Here is a tiny trained network, its code and every weight. The questions are about switching its units off for an input and a target symbol, where a switched-off unit gives its printed mean instead of its output.

import numpy as np


def w(rows, s, z=0):
    codes = np.array(rows[::2]) - 128.0
    scale = np.full(codes.shape[1], s)
    scale[-1] = z or s
    return codes * scale


def f(y):
    return np.maximum(y, 0)


def softmax(a):
    e = np.exp(a - a.max(-1, keepdims=True))
    return e / e.sum(-1, keepdims=True)


def log_softmax(a):
    a = a - a.max(-1, keepdims=True)
    return a - np.log(np.exp(a).sum(-1, keepdims=True))


def net(x, mask):
    ids = ['ΓΛβμπψ'.index(c) for c in x.split()]
    T = len(ids)
    res = E[ids] + P[:T]
    u = 0
    for l in range(3):
        r = res
        for j in range(2):
            rows = slice(3 * j, 3 * j + 3)
            q, k, v = (r @ M[l][rows].T for M in (Q, K, V))
            z = softmax(np.where(np.tri(T) > 0, q @ k.T / 3**0.5, -1e9)) @ v
            o = O[l][rows]
            res = res + np.where(mask[u + j], z, o[:, -1]) @ o[:, :-1]
        u += 2
        y = f(res @ A[l][:, :-1].T + A[l][:, -1])
        res = res + np.where(mask[u : u + 4], y, B[l][:, -1]) @ B[l][:, :-1]
        u += 4
    return log_softmax(res[-1] @ U[:, :-1].T + U[:, -1])


Q, K, V, O, A, B = {}, {}, {}, {}, {}, {}
E = w([
[148,67,155],'Γ',
[137,174,174],'Λ',
[214,32,137],'β',
[168,100,212],'μ',
[8,109,167],'π',
[44,101,20],'ψ',
],0.016)
P = w([
[43,11,207],'0',
[72,26,173],'1',
[68,44,158],'2',
[53,72,162],'3',
[39,100,164],'4',
[25,111,174],'5',
[23,132,174],'6',
[5,142,189],'7',
[3,165,201],'8',
],0.0049)
Q[0] = w([
[134,60,113],'0.h0',
[189,79,158],'0.h0',
[192,61,245],'0.h0',
[54,126,71],'0.h1',
[128,157,158],'0.h1',
[206,245,34],'0.h1',
],0.011)
K[0] = w([
[140,205,15],'0.h0',
[115,122,19],'0.h0',
[189,247,33],'0.h0',
[229,160,147],'0.h1',
[84,97,152],'0.h1',
[201,184,133],'0.h1',
],0.011)
V[0] = w([
[219,141,49],'0.h0',
[1,102,191],'0.h0',
[169,207,182],'0.h0',
[102,75,85],'0.h1',
[148,82,97],'0.h1',
[101,177,135],'0.h1',
],0.0069)
O[0] = w([
[51,158,94,7],'0.h0',
[40,175,133,253],'0.h0',
[136,9,152,135],'0.h0',
[42,180,236,152],'0.h1',
[122,88,165,111],'0.h1',
[90,255,66,130],'0.h1',
],0.005,0.0061)
A[0] = w([
[85,24,254,126],'0.n0',
[46,56,97,6],'0.n1',
[238,137,45,82],'0.n2',
[75,14,154,45],'0.n3',
],0.0067,0.0014)
B[0] = w([
[176,228,139,254],'0.n0',
[106,240,27,161],'0.n1',
[125,136,146,130],'0.n2',
[158,201,1,184],'0.n3',
],0.0073,0.0091)
Q[1] = w([
[178,127,164],'1.h0',
[117,72,116],'1.h0',
[193,223,157],'1.h0',
[220,78,195],'1.h1',
[39,154,171],'1.h1',
[119,230,254],'1.h1',
],0.0087)
K[1] = w([
[137,77,84],'1.h0',
[133,95,123],'1.h0',
[103,134,87],'1.h0',
[142,58,100],'1.h1',
[114,248,34],'1.h1',
[91,121,72],'1.h1',
],0.016)
V[1] = w([
[103,174,145],'1.h0',
[210,146,218],'1.h0',
[185,153,91],'1.h0',
[96,60,2],'1.h1',
[27,77,37],'1.h1',
[71,110,86],'1.h1',
],0.0084)
O[1] = w([
[83,45,203,254],'1.h0',
[218,179,142,107],'1.h0',
[109,142,139,149],'1.h0',
[123,2,103,54],'1.h1',
[245,237,114,155],'1.h1',
[140,98,236,167],'1.h1',
],0.004,0.005)
A[1] = w([
[201,180,186,2],'1.n0',
[2,165,207,153],'1.n1',
[104,213,74,34],'1.n2',
[140,133,201,196],'1.n3',
],0.0095,0.0045)
B[1] = w([
[123,130,172,165],'1.n0',
[124,136,71,249],'1.n1',
[110,171,166,169],'1.n2',
[117,10,99,196],'1.n3',
],0.011,0.013)
Q[2] = w([
[135,99,94],'2.h0',
[150,197,27],'2.h0',
[110,148,2],'2.h0',
[172,98,177],'2.h1',
[167,71,60],'2.h1',
[170,107,209],'2.h1',
],0.013)
K[2] = w([
[154,159,66],'2.h0',
[147,39,133],'2.h0',
[118,96,42],'2.h0',
[57,179,84],'2.h1',
[188,33,50],'2.h1',
[6,136,102],'2.h1',
],0.011)
V[2] = w([
[124,206,145],'2.h0',
[131,23,50],'2.h0',
[92,65,94],'2.h0',
[39,255,225],'2.h1',
[120,72,168],'2.h1',
[108,123,102],'2.h1',
],0.0078)
O[2] = w([
[223,240,94,202],'2.h0',
[193,44,201,52],'2.h0',
[82,143,149,107],'2.h0',
[113,80,180,254],'2.h1',
[3,244,129,69],'2.h1',
[195,177,115,145],'2.h1',
],0.0041,0.0077)
A[2] = w([
[52,136,94,205],'2.n0',
[210,76,69,130],'2.n1',
[46,160,9,106],'2.n2',
[180,189,105,254],'2.n3',
],0.013,0.0093)
B[2] = w([
[165,28,2,232],'2.n0',
[145,222,96,172],'2.n1',
[209,167,218,249],'2.n2',
[31,113,160,241],'2.n3',
],0.009,0.013)
U = w([
[253,64,161,98],'Γ',
[86,149,129,124],'Λ',
[195,139,108,2],'β',
[122,204,126,150],'μ',
[124,45,68,182],'π',
[144,114,190,233],'ψ',
],0.014,0.0039)

Each question gives the input, a string of symbols that net reads in full, and the target symbol t.
The units are the heads (3 rows each of Q, K, V and O) and the neurons (one row each of A and B). Each row of codes is followed by its name. A weight is (code - 128) times the scale printed after its matrix; where a second scale follows, it is the last column's (O, A, B and U).
mask holds one flag per unit, layer by layer, with each layer's heads first. A switched-off unit (its flag False) gives its mean, the last column of its rows in O or B, instead of its output. The means were averaged over made-up inputs and are rounded, as every weight is.
A unit's drop is (log p(t) with every unit on - log p(t) with that unit switched off) / (log p(t) with every unit on - log p(t) with every unit switched off).
The circuit of an input: a set's keep is (log p(t) with only the set's units on - log p(t) with every unit switched off) / (log p(t) with every unit on - log p(t) with every unit switched off). Starting from the 12 units with the biggest drops (on a tie, the unit counted first), units are removed one at a time, each time the one whose removal leaves the highest keep (on an exact tie, the one counted first), for as long as the keep stays at least 0.8.
circuit, biggest first: the units of the circuit, biggest drop first
top k neurons: the k neurons with the biggest drops, biggest first
k most important neurons of layer l: the k neurons of layer l with the biggest drops, biggest first
heads that matter: for each layer, one digit per head in row order, 1 if its drop is at least 0.15 and else 0, layers parted by /
drop of u: that unit's drop, to one decimal
input Λ π π Λ Λ π Λ μ π, target β: circuit, biggest first => 2.n2; 2.n0; 1.n1; 0.n1
input π π Λ π Λ π β β, target μ: 2 most important neurons of layer 1 => 1.n1; 1.n2
input Λ ψ Λ, target Γ: top 3 neurons => 2.n3; 0.n0; 0.n1
input μ β β Λ, target π: circuit, biggest first => 2.n2; 2.h0
input Λ μ β, target μ: heads that matter => 00 / 00 / 00
input π Λ β μ Λ Λ β Λ Λ, target ψ: top 3 neurons => 2.n0; 1.n0; 0.n1
input ψ π π π μ π, target Γ: heads that matter => 00 / 10 / 10
input Λ Λ Λ Λ Λ ψ Λ, target Γ: circuit, biggest first => 1.h1; 0.n1
input Λ π π π π, target Γ: circuit, biggest first => 2.n2; 2.n0; 1.n1
input π π Λ Λ Λ β Λ, target π: heads that matter => 00 / 10 / 00
input μ Λ β Λ Γ, target Λ: most important neuron of layer 1 => 1.n3
input Λ Λ π Λ Λ β π π ψ, target β: top 2 neurons => 2.n2; 2.n0
input π π Λ Λ ψ, target Γ: heads that matter => 00 / 00 / 00
input Λ μ μ, target ψ: heads that matter => 00 / 10 / 00
input β Λ μ, target ψ: 2 most important neurons of layer 0 => 0.n0; 0.n3
input β π π μ ψ, target Γ: top 4 neurons => 2.n2; 2.n0; 0.n0; 2.n1
input Λ β Λ β Γ, target Λ: 2 most important neurons of layer 1 => 1.n1; 1.n3
input Λ Λ π, target μ: drop of 2.n2 => 1.5
input Λ Λ Λ π, target μ: drop of 1.n3 => 0.9
input β ψ Γ Γ π π, target β: drop of 1.n1 => 0.8
